Below is a small trained network, with its code and all its weights. Each question gives an input and a class and asks what happens when units are switched off, that is, made to give their printed mean instead of their output.

import numpy as np


def w(rows, s, z=0):
    codes = np.array(rows[::2]) - 128.0
    scale = np.full(codes.shape[1], s)
    scale[-1] = z or s
    return codes * scale


def f(y):
    return np.maximum(y, 0)


def log_softmax(a):
    a = a - a.max(-1, keepdims=True)
    return a - np.log(np.exp(a).sum(-1, keepdims=True))


def net(x, mask):
    res = np.array(x, float).reshape(1, 3) / 4 @ E
    y = f(res @ A[0][:, :-1].T + A[0][:, -1])
    res = res + np.where(mask, y, B[0][:, -1]) @ B[0][:, :-1]
    return log_softmax(res[-1] @ U[:, :-1].T + U[:, -1])


A, B = {}, {}
E = w([
[158,2,109,85],'x0',
[18,175,68,70],'x1',
[172,195,157,30],'x2',
],0.0092)
A[0] = w([
[147,139,83,243,19],'neuron 1',
[206,203,195,135,147],'neuron 2',
[92,150,108,95,208],'neuron 3',
[150,82,183,168,3],'neuron 4',
[102,212,88,211,27],'neuron 5',
[85,195,118,192,248],'neuron 6',
[203,193,161,165,145],'neuron 7',
[99,173,105,137,125],'neuron 8',
[131,63,239,158,253],'neuron 9',
[84,171,71,17,69],'neuron 10',
[103,90,57,88,98],'neuron 11',
[202,222,181,152,152],'neuron 12',
[121,134,171,188,26],'neuron 13',
[210,175,64,20,89],'neuron 14',
[177,203,137,198,137],'neuron 15',
[111,110,14,122,113],'neuron 16',
[103,24,132,153,1],'neuron 17',
[181,2,121,21,3],'neuron 18',
[55,168,97,88,51],'neuron 19',
[182,86,81,75,140],'neuron 20',
[230,93,141,197,54],'neuron 21',
[200,171,171,181,146],'neuron 22',
[121,109,114,235,168],'neuron 23',
[101,121,111,244,203],'neuron 24',
[173,61,134,54,213],'neuron 25',
[56,55,65,192,188],'neuron 26',
],0.0099,0.0054)
B[0] = w([
[197,253,229,131,167],'neuron 1',
[162,93,96,46,239],'neuron 2',
[78,103,64,168,204],'neuron 3',
[97,110,106,153,159],'neuron 4',
[51,107,124,220,179],'neuron 5',
[182,204,184,134,242],'neuron 6',
[120,109,95,58,219],'neuron 7',
[113,139,188,166,174],'neuron 8',
[202,161,214,107,254],'neuron 9',
[129,137,178,206,222],'neuron 10',
[144,67,77,86,164],'neuron 11',
[178,111,89,62,241],'neuron 12',
[165,142,150,62,146],'neuron 13',
[127,169,156,194,218],'neuron 14',
[94,73,107,90,208],'neuron 15',
[117,97,83,74,167],'neuron 16',
[121,76,89,130,167],'neuron 17',
[124,180,195,155,209],'neuron 18',
[118,202,172,149,189],'neuron 19',
[100,122,156,212,188],'neuron 20',
[103,155,113,247,218],'neuron 21',
[127,115,93,97,220],'neuron 22',
[117,148,141,172,210],'neuron 23',
[86,129,151,196,225],'neuron 24',
[100,135,93,216,236],'neuron 25',
[105,76,78,58,220],'neuron 26',
],0.0081,0.0083)
U = w([
[182,209,238,133,156],'0',
[96,152,120,205,61],'1',
[142,87,7,16,255],'2',
],0.013,0.00084)

Each question gives the input, the list of numbers given to net, and the class t.
The units are the neurons (one row each of A and B). Each row of codes is followed by its name. A weight is (code - 128) times the scale printed after its matrix; where a second scale follows, it is the last column's (A, B and U).
mask holds one flag per neuron, in row order. A switched-off neuron (its flag False) gives its mean, the last column of its row in B, instead of its output. The means were averaged over made-up inputs and are rounded, as every weight is.
A unit's drop is (log p(t) with every unit on - log p(t) with that unit switched off) / (log p(t) with every unit on - log p(t) with every unit switched off).
unit that matters most: the unit with the biggest drop
top k neurons: the k neurons with the biggest drops, biggest first
drop of u: that unit's drop, to one decimal
input [-7,0,-8], class 0: top 2 neurons -> neuron 1; neuron 6
input [0,-3,-7], class 0: top 4 neurons -> neuron 1; neuron 9; neuron 25; neuron 3
input [0,0,-5], class 0: unit that matters most -> neuron 25
input [1,8,7], class 1: top 3 neurons -> neuron 3; neuron 9; neuron 1
input [-2,-4,-7], class 0: top 2 neurons -> neuron 1; neuron 9
input [7,-7,0], class 1: top 3 neurons -> neuron 25; neuron 21; neuron 6
input [-4,0,-7], class 0: top 2 neurons -> neuron 1; neuron 6
input [0,-2,-7], class 0: top 4 neurons -> neuron 1; neuron 9; neuron 25; neuron 3
input [3,2,-3], class 2: drop of neuron 19 -> 0.0
input [-1,-2,-6], class 0: drop of neuron 1 -> 0.7
input [-6,-7,1], class 2: drop of neuron 7 -> 0.2
